Here is a tiny trained network, its code and every weight. The questions are about switching its units off for an input and a class, where a switched-off unit gives its printed mean instead of its output.

import numpy as np


def w(rows, s, z=0):
    codes = np.array(rows[::2]) - 128.0
    scale = np.full(codes.shape[1], s)
    scale[-1] = z or s
    return codes * scale


def f(y):
    return y / 2 * (1 + np.tanh(0.7978845608 * (y + 0.044715 * y**3)))


def log_softmax(a):
    a = a - a.max(-1, keepdims=True)
    return a - np.log(np.exp(a).sum(-1, keepdims=True))


def net(x, mask):
    res = np.array(x, float).reshape(1, 2) / 4 @ E
    y = f(res @ A[0][:, :-1].T + A[0][:, -1])
    res = res + np.where(mask, y, B[0][:, -1]) @ B[0][:, :-1]
    return log_softmax(res[-1] @ U[:, :-1].T + U[:, -1])


A, B = {}, {}
E = w([
[95,158,140,175,199,154,39,120,84,171,90,171],'x0',
[77,248,112,86,226,173,107,122,205,173,126,80],'x1',
],0.015)
A[0] = w([
[143,176,98,130,127,128,134,145,202,160,152,154,87],'neuron 1',
[135,144,145,126,138,120,68,148,116,155,107,218,84],'neuron 2',
[125,110,157,123,94,152,110,116,67,128,129,117,247],'neuron 3',
[115,192,119,88,135,134,105,112,152,97,133,116,75],'neuron 4',
[121,254,94,80,126,158,106,138,152,90,142,109,144],'neuron 5',
[158,50,101,181,71,78,175,184,58,129,75,168,70],'neuron 6',
[75,141,129,193,169,164,18,116,74,111,64,185,102],'neuron 7',
[161,116,115,59,97,108,225,138,209,104,137,122,102],'neuron 8',
[151,87,124,52,106,107,166,194,185,119,155,80,91],'neuron 9',
],0.0087,0.014)
B[0] = w([
[145,102,97,192,128,169,71,103,152,73,130,148,154],'neuron 1',
[86,82,206,247,88,118,49,29,192,43,184,147,161],'neuron 2',
[166,183,109,68,149,154,166,141,92,170,100,87,244],'neuron 3',
[159,66,126,233,210,158,16,92,193,105,136,242,157],'neuron 4',
[179,190,88,109,115,169,156,59,85,146,118,196,220],'neuron 5',
[197,136,73,158,145,182,72,97,126,91,129,166,248],'neuron 6',
[91,148,189,115,85,47,169,76,94,118,149,118,228],'neuron 7',
[77,146,154,142,92,71,142,101,95,140,186,129,217],'neuron 8',
[124,111,177,132,88,94,94,77,172,140,213,102,193],'neuron 9',
],0.013,0.015)
U = w([
[73,119,191,155,87,49,143,87,130,132,184,120,117],'0',
[176,122,62,191,141,230,88,118,133,106,112,186,56],'1',
[117,208,85,9,131,162,240,168,79,192,81,44,247],'2',
[84,97,129,148,134,129,140,142,165,124,113,104,87],'3',
],0.014,0.011)

Each question gives the input, the list of numbers given to net, and the class t.
The units are the neurons (one row each of A and B). Each row of codes is followed by its name. A weight is (code - 128) times the scale printed after its matrix; where a second scale follows, it is the last column's (A, B and U).
mask holds one flag per neuron, in row order. A switched-off neuron (its flag False) gives its mean, the last column of its row in B, instead of its output. The means were averaged over made-up inputs and are rounded, as every weight is.
A unit's drop is (log p(t) with every unit on - log p(t) with that unit switched off) / (log p(t) with every unit on - log p(t) with every unit switched off).
The circuit of an input: a set's keep is (log p(t) with only the set's units on - log p(t) with every unit switched off) / (log p(t) with every unit on - log p(t) with every unit switched off). Starting from all 9 units, units are removed one at a time, each time the one whose removal leaves the highest keep (on an exact tie, the one counted first), for as long as the keep stays at least 0.8.
circuit, biggest first: the units of the circuit, biggest drop first
k most important neurons: the k neurons with the biggest drops, biggest first
drop when u is switched off: that unit's drop, to one decimal
input [5,5], class 0: circuit, biggest first	[neuron 7]
input [-7,8], class 1: 3 most important neurons	[neuron 5; neuron 4; neuron 7]
input [2,-3], class 2: 2 most important neurons	[neuron 4; neuron 3]
input [-1,3], class 2: 2 most important neurons	[neuron 6; neuron 2]
input [-7,6], class 0: 3 most important neurons	[neuron 8; neuron 6; neuron 9]
input [-6,-7], class 1: 2 most important neurons	[neuron 6; neuron 7]
input [2,3], class 2: 2 most important neurons	[neuron 6; neuron 2]
input [2,-7], class 1: drop when neuron 6 is switched off	1.0
input [7,0], class 0: drop when neuron 3 is switched off	0.0
input [6,4], class 0: drop when neuron 7 is switched off	1.6
input [3,-1], class 2: drop when neuron 4 is switched off	0.1
